[[115 126 135 115 110 118 117 125 128 130 127 131]
 [120 135 136 119 128 121 123 134 125 133 128 134]
 [121 127 131 122 127 126 127 136 135 129 136 135]
 [128 130 147 120 138 119 121 149 135 129 122 145]
 [124 128 118 125 131 134 143 133 138 128 137 138]
 [117 126 149 115 127 112 115 154 142 128 143 141]
 [115 124 123 123 114 139 123 126 134 127 127 136]]
:
[[120 135 136 119 128 121 123 134 125 133 128 134]
 [128 130 147 120 138 119 121 149 135 129 122 145]
 [117 126 149 115 127 112 115 154 142 128 143 141]]

[[128 128 128 128 128 128 128 129 131 134 139 145 149]
 [148 144 138 134 131 129 129 128 128 128 128 128 128]
 [147 149 149 147 142 137 133 131 129 128 128 128 128]]
:
[[148 144 138 134 131 129 129 128 128 128 128 128 128]]

[[114 128 133 138 128 125 123 133]
 [123 134 134 123 121 133 131 140]
 [107 138 136 123 125 129 126 133]
 [122 124 118 134 121 126 131 120]
 [123 133 128 122 137 133 130 121]
 [118 126 124 113 133 126 122 128]
 [113 139 137 129 134 125 126 139]
 [123 136 135 129 121 144 115 127]
 [118 130 127 128 138 128 125 107]
 [127 131 129 132 123 133 130 122]
 [125 139 137 131 130 124 121 137]]
:
[[123 134 134 123 121 133 131 140]
 [122 124 118 134 121 126 131 120]
 [118 126 124 113 133 126 122 128]
 [123 136 135 129 121 144 115 127]
 [127 131 129 132 123 133 130 122]]

[[149 127 120 116 140 125 145 116 132]
 [157 126 118 112 141 124 147 112 133]]
:
[[157 126 118 112 141 124 147 112 133]]

[[138 112 119 116 136 133 127 132 133 126 137 136]
 [123 127 139 126 138 136 147 109 124 142 126 131]
 [124 121 143 123 129 140 131 136 124 126 143 130]
 [150 123 117 124 130 114 124 125 126 121 123 131]
 [126 138 121 115 134 114 143 111 120 153 109 127]]
:
[[123 127 139 126 138 136 147 109 124 142 126 131]
 [150 123 117 124 130 114 124 125 126 121 123 131]]

[[115 115 112 157 113]
 [144 116 112 117 135]
 [117 136 129 111 116]
 [124 120 120 130 121]
 [129 129 120 125 137]
 [126 122 125 120 119]]
:
[[144 116 112 117 135]
 [124 120 120 130 121]
 [126 122 125 120 119]]
---
[[124 123 123 129 123 135 139 123 128 126 124]
 [123 121 121 124 120 137 135 119 131 131 122]
 [120 119 122 123 121 133 141 119 128 127 125]
 [137 129 131 132 134 122 123 134 129 127 129]
 [124 127 116 128 123 139 136 123 130 130 121]
 [115 117 111 124 110 146 150 113 128 131 115]
 [113 116 113 122 108 145 155 112 132 127 113]]
:
[[124 123 123 129 123 135 139 123 128 126 124]
 [120 119 122 123 121 133 141 119 128 127 125]
 [124 127 116 128 123 139 136 123 130 130 121]
 [113 116 113 122 108 145 155 112 132 127 113]]

[[124 143 118 122 118 132 128 132 133]
 [124 143 117 123 118 133 128 132 133]
 [126 140 120 120 119 132 128 132 132]
 [128 131 128 125 128 131 127 132 125]
 [132 149 118 132 133 135 121 133 134]
 [141 128 130 134 123 131 142 125 128]
 [126 127 123 130 128 133 125 126 129]
 [136 143 124 126 135 133 122 134 132]
 [128 127 124 131 124 127 127 128 127]]
:
[[124 143 118 122 118 132 128 132 133]
 [126 140 120 120 119 132 128 132 132]
 [132 149 118 132 133 135 121 133 134]
 [126 127 123 130 128 133 125 126 129]
 [128 127 124 131 124 127 127 128 127]]

[[134 112 142 127 120 131 114 124 130 123 104]
 [143 113 140 128 132 118 126 108 117 113 103]
 [122 110 135 127 130 131 124 108 132 128 101]
 [100 120 139 126 120 126 118 129 130 135 106]]
:
[[134 112 142 127 120 131 114 124 130 123 104]
 [122 110 135 127 130 131 124 108 132 128 101]]

[[133 140]
 [134 124]
 [133 118]
 [122 134]
 [118 138]
 [150 129]
 [132 128]
 [131 118]]
:
[[133 140]
 [133 118]
 [118 138]
 [132 128]]

[[138 114 124 131 117 118 131 103 132 128]
 [129 123 128 132 126 123 131 126 127 127]]
:
[[138 114 124 131 117 118 131 103 132 128]]

[[120 105 129 102 139 120 132 138 135 132 138 114 138 140 124 119]
 [124 116 150 129 144 127 126 120 132 117 115 121 122 118 138 126]
 [126 104 134 122 145 141 130 123 130 135 123 111 140 128 128 127]
 [123 102 130 122 143 139 132 126 131 136 128 109 141 138 126 123]
 [128 107 139 123 146 144 127 120 126 129 118 111 137 123 130 128]
 [122 104 129 123 142 131 134 131 134 137 134 111 139 137 125 121]]
:
[[120 105 129 102 139 120 132 138 135 132 138 114 138 140 124 119]
 [126 104 134 122 145 141 130 123 130 135 123 111 140 128 128 127]
 [128 107 139 123 146 144 127 120 126 129 118 111 137 123 130 128]]

[[135 128 136 134 128 138]
 [135 131 114 119 134 122]
 [126 138 138 129 137 143]
 [138 131 124 124 139 126]
 [132 136 117 118 143 130]
 [126 129 128 124 137 125]
 [130 119 115 127 120 117]
 [120 137 131 124 139 133]
 [126 130 137 133 130 135]
 [133 133 124 124 135 139]
 [142 132 106 115 139 116]]
:
[[135 128 136 134 128 138]
 [126 138 138 129 137 143]
 [132 136 117 118 143 130]
 [130 119 115 127 120 117]
 [126 130 137 133 130 135]
 [142 132 106 115 139 116]]
---
[[136 128 143 129 116 109 106 112 121 131 134 119]
 [142 104 143 138 101 117 104 118 126 113 133 112]
 [142 130 111 124 126 124 131 105 124 141 126 142]
 [128 124 117 134 103 131 113 102 116 129 139 113]
 [105 134 131 128 133 137 125 150 120 111 123 121]
 [134 102 132 126 121 132 116 129 128 121 108 126]
 [119 137 149 134 132 121 117 131 121 132 128 112]]
:
[[112 128 132 121 131 117 121 132 134 149 137 119]
 [126 108 121 128 129 116 132 121 126 132 102 134]
 [121 123 111 120 150 125 137 133 128 131 134 105]
 [113 139 129 116 102 113 131 103 134 117 124 128]
 [142 126 141 124 105 131 124 126 124 111 130 142]
 [112 133 113 126 118 104 117 101 138 143 104 142]
 [119 134 131 121 112 106 109 116 129 143 128 136]]

[[147 124 132 123 149 116 132 130]
 [132 113 134 125 139 121 107 124]
 [130 109 126 129 126 122 104 133]
 [149 122 133 116 140 115 134 126]
 [128 111 132 118 136 118 110 125]
 [148 115 132 136 112 127 120 134]]
:
[[134 120 127 112 136 132 115 148]
 [125 110 118 136 118 132 111 128]
 [126 134 115 140 116 133 122 149]
 [133 104 122 126 129 126 109 130]
 [124 107 121 139 125 134 113 132]
 [130 132 116 149 123 132 124 147]]

[[129 106 131 129 128 128]
 [128 126 128 128 130 128]
 [128 128 126 110 131 128]
 [128 128 127 127 128 128]
 [128 124 155 129 128 128]
 [128 127 127 108 131 128]
 [127 130 127 130 129 128]
 [128 125 132 106 130 128]
 [129 131 130 119 124 128]]
:
[[128 124 119 130 131 129]
 [128 130 106 132 125 128]
 [128 129 130 127 130 127]
 [128 131 108 127 127 128]
 [128 128 129 155 124 128]
 [128 128 127 127 128 128]
 [128 131 110 126 128 128]
 [128 130 128 128 126 128]
 [128 128 129 131 106 129]]

[[131 116 118 123 129 133 132 123 124 124 123 125 125]
 [124 139 138 131 128 123 129 137 135 137 133 131 131]
 [124 126 122 128 123 123 123 129 134 132 133 135 136]
 [124 121 134 131 140 150 142 143 139 140 136 130 123]]
:
[[123 130 136 140 139 143 142 150 140 131 134 121 124]
 [136 135 133 132 134 129 123 123 123 128 122 126 124]
 [131 131 133 137 135 137 129 123 128 131 138 139 124]
 [125 125 123 124 124 123 132 133 129 123 118 116 131]]

[[151 131 128 127 128]
 [129 146 143 129 128]
 [129 147 142 129 128]
 [128 128 128 129 145]
 [150 131 128 128 128]
 [128 129 128 131 150]
 [128 128 142 147 130]
 [128 128 128 138 150]]
:
[[150 138 128 128 128]
 [130 147 142 128 128]
 [150 131 128 129 128]
 [128 128 128 131 150]
 [145 129 128 128 128]
 [128 129 142 147 129]
 [128 129 143 146 129]
 [128 127 128 131 151]]

[[130 123]
 [116 117]
 [138 119]
 [129 133]
 [136 136]
 [129 128]
 [137 149]
 [127 131]
 [111 122]
 [133 153]
 [120 131]
 [131 153]]
:
[[153 131]
 [131 120]
 [153 133]
 [122 111]
 [131 127]
 [149 137]
 [128 129]
 [136 136]
 [133 129]
 [119 138]
 [117 116]
 [123 130]]
---
[[108 118 139 111]
 [126 101 127 113]
 [129 109 105 132]]
:
[[108 118]
 [126 101]
 [129 109]]

[[116 121]
 [131 152]
 [134 155]
 [128 125]]
:
[[116 121]
 [131 152]
 [134 155]]

[[123 120 122 124 125]
 [129 117 127 129 122]
 [104 131 120 131 130]]
:
[[123 120]
 [129 117]
 [104 131]]

[[116 142 147 128 145]
 [129 139 112 141 105]
 [127 146 144 115 138]
 [132 148 107 137 115]]
:
[[116 142]
 [129 139]
 [127 146]]

[[120 127 123 117]
 [149 136 129 116]
 [121 137 124 112]
 [120 127 123 117]]
:
[[120 127]
 [149 136]
 [121 137]]

[[140 110 125]
 [120 139 102]
 [121 135  98]
 [148 129 110]
 [148 105 122]]
:
[[140 110]
 [120 139]
 [121 135]]

[[107 122 125 119]
 [104 117 125 119]
 [107 117 125 119]]
:
[[107 122]
 [104 117]
 [107 117]]

[[115 136 121 124 128]
 [129 124 137 127 132]
 [117 147 105 122 139]
 [127 131 123 119 126]]
:
[[115 136]
 [129 124]
 [117 147]]

[[154 133 122 136 134]
 [127 138 118 134 146]
 [129 128 124 123 116]]
:
[[154 133]
 [127 138]
 [129 128]]
